Below is a small trained network, with its code and all its weights. Each question gives an input and a class and asks what happens when units are switched off, that is, made to give their printed mean instead of their output.

import numpy as np


def w(rows, s, z=0):
    codes = np.array(rows[::2]) - 128.0
    scale = np.full(codes.shape[1], s)
    scale[-1] = z or s
    return codes * scale


def norm(h):
    return h / np.sqrt((h * h).mean(-1, keepdims=True) + 1e-5)


def f(y):
    return y / 2 * (1 + np.tanh(0.7978845608 * (y + 0.044715 * y**3)))


def log_softmax(a):
    a = a - a.max(-1, keepdims=True)
    return a - np.log(np.exp(a).sum(-1, keepdims=True))


def net(x, mask):
    res = np.array(x, float).reshape(1, 6) / 4 @ E
    u = 0
    for l in range(4):
        y = f(norm(res) @ A[l][:, :-1].T + A[l][:, -1])
        res = res + np.where(mask[u : u + 8], y, B[l][:, -1]) @ B[l][:, :-1]
        u += 8
    return log_softmax(norm(res)[-1] @ U[:, :-1].T + U[:, -1])


A, B = {}, {}
E = w([
[127,128,127,129,129,128],'x0',
[142,20,152,92,162,83],'x1',
[162,129,244,160,146,162],'x2',
[130,128,127,125,127,128],'x3',
[128,128,127,132,130,127],'x4',
[130,187,111,124,252,216],'x5',
],0.0022)
A[0] = w([
[85,135,54,118,88,87,244],'L0N0',
[154,150,195,166,99,155,221],'L0N1',
[62,136,106,77,74,75,195],'L0N2',
[97,91,50,111,185,123,60],'L0N3',
[170,154,104,124,75,138,141],'L0N4',
[94,254,99,125,152,173,2],'L0N5',
[118,52,138,122,82,62,203],'L0N6',
[76,181,98,180,69,97,198],'L0N7',
],0.0045,0.00097)
B[0] = w([
[178,202,90,68,121,198,241],'L0N0',
[66,120,159,93,155,71,187],'L0N1',
[160,194,129,136,156,171,214],'L0N2',
[21,103,139,59,50,151,176],'L0N3',
[114,215,160,72,107,77,150],'L0N4',
[204,64,114,228,77,72,253],'L0N5',
[166,175,95,225,118,130,246],'L0N6',
[166,140,157,4,109,181,214],'L0N7',
],0.0037,0.0021)
A[1] = w([
[136,101,90,146,92,75,198],'L1N0',
[108,157,83,68,135,192,138],'L1N1',
[148,232,213,134,55,90,147],'L1N2',
[158,98,1,171,136,167,54],'L1N3',
[75,110,26,133,189,165,131],'L1N4',
[151,135,20,112,63,65,8],'L1N5',
[127,37,151,210,119,107,96],'L1N6',
[212,69,133,153,104,81,18],'L1N7',
],0.0036,0.0014)
B[1] = w([
[59,174,133,62,150,177,181],'L1N0',
[155,151,157,126,72,54,193],'L1N1',
[50,109,119,22,65,79,253],'L1N2',
[91,108,76,138,72,5,195],'L1N3',
[88,97,183,63,35,94,176],'L1N4',
[204,162,116,131,199,234,186],'L1N5',
[173,207,116,91,179,188,183],'L1N6',
[82,201,120,180,94,162,144],'L1N7',
],0.0031,0.0017)
A[2] = w([
[196,103,131,61,140,169,162],'L2N0',
[200,137,195,233,95,118,84],'L2N1',
[125,197,3,165,84,106,98],'L2N2',
[179,126,66,147,154,155,105],'L2N3',
[190,221,173,186,156,100,92],'L2N4',
[156,86,186,175,124,70,123],'L2N5',
[155,122,62,138,104,29,5],'L2N6',
[199,151,21,142,52,124,140],'L2N7',
],0.0042,0.0016)
B[2] = w([
[155,180,132,253,151,107,147],'L2N0',
[171,221,76,59,69,137,172],'L2N1',
[168,38,205,184,230,149,231],'L2N2',
[76,46,186,181,161,67,142],'L2N3',
[194,173,80,47,39,126,173],'L2N4',
[175,220,37,146,134,209,141],'L2N5',
[141,137,229,141,145,233,136],'L2N6',
[122,99,181,241,237,124,253],'L2N7',
],0.0031,0.0036)
A[3] = w([
[178,199,123,231,151,116,85],'L3N0',
[210,180,66,65,81,118,242],'L3N1',
[4,62,31,36,85,61,115],'L3N2',
[164,106,158,149,200,168,244],'L3N3',
[149,80,137,205,213,145,148],'L3N4',
[199,186,160,193,134,142,152],'L3N5',
[24,123,239,69,13,21,32],'L3N6',
[75,144,172,40,145,169,201],'L3N7',
],0.0043,0.0012)
B[3] = w([
[84,110,115,55,112,116,231],'L3N0',
[179,191,240,137,112,200,245],'L3N1',
[27,195,50,4,50,45,162],'L3N2',
[108,64,101,209,117,117,228],'L3N3',
[121,60,149,152,211,152,234],'L3N4',
[99,202,97,55,54,103,252],'L3N5',
[38,19,2,117,186,67,171],'L3N6',
[122,71,53,166,79,62,147],'L3N7',
],0.0042,0.0033)
U = w([
[237,239,210,84,80,188,252],'0',
[172,28,188,229,253,169,194],'1',
[39,71,42,28,65,17,5],'2',
],0.0057,0.0022)

Each question gives the input, the list of numbers given to net, and the class t.
The units are the neurons (one row each of A and B). Each row of codes is followed by its name. A weight is (code - 128) times the scale printed after its matrix; where a second scale follows, it is the last column's (A, B and U).
mask holds one flag per neuron, layer by layer. A switched-off neuron (its flag False) gives its mean, the last column of its row in B, instead of its output. The means were averaged over made-up inputs and are rounded, as every weight is.
A unit's drop is (log p(t) with every unit on - log p(t) with that unit switched off) / (log p(t) with every unit on - log p(t) with every unit switched off).
unit that matters most: the unit with the biggest drop
top k neurons: the k neurons with the biggest drops, biggest first
k most important neurons of layer l: the k neurons of layer l with the biggest drops, biggest first
drop when u is switched off: that unit's drop, to one decimal
input [7,6,-1,6,8,-1], class 1: unit that matters most	L0N6
input [-7,7,-1,-4,5,8], class 2: top 3 neurons	(L2N7, L2N2, L0N3)
input [-7,-1,8,1,-2,-5], class 2: top 3 neurons	(L1N2, L0N5, L0N1)
input [7,1,-5,-8,0,-4], class 1: top 3 neurons	(L2N2, L2N7, L0N6)
input [5,1,-4,-8,4,-2], class 1: 3 most important neurons of layer 3	(L3N4, L3N2, L3N3)
input [-6,-7,0,8,-8,1], class 1: 3 most important neurons of layer 0	(L0N5, L0N2, L0N6)
input [-2,2,-8,-7,-2,-8], class 1: top 2 neurons	(L2N2, L2N7)
input [0,-6,7,-2,-3,-1], class 2: top 2 neurons	(L1N2, L0N1)
input [-7,6,3,-5,-1,0], class 0: top 3 neurons	(L2N7, L0N6, L2N2)
input [-5,-3,2,-4,3,0], class 2: top 3 neurons	(L0N1, L1N2, L0N6)
input [3,-4,2,8,-3,-7], class 2: top 2 neurons	(L1N2, L3N6)
input [8,-1,5,7,8,-3], class 2: top 2 neurons	(L0N5, L1N2)
input [2,0,-1,6,2,-2], class 0: top 3 neurons	(L0N2, L0N0, L0N5)
input [2,-4,-2,3,4,2], class 1: unit that matters most	L0N5
input [-6,-2,8,0,3,-5], class 2: drop when L1N2 is switched off	0.7
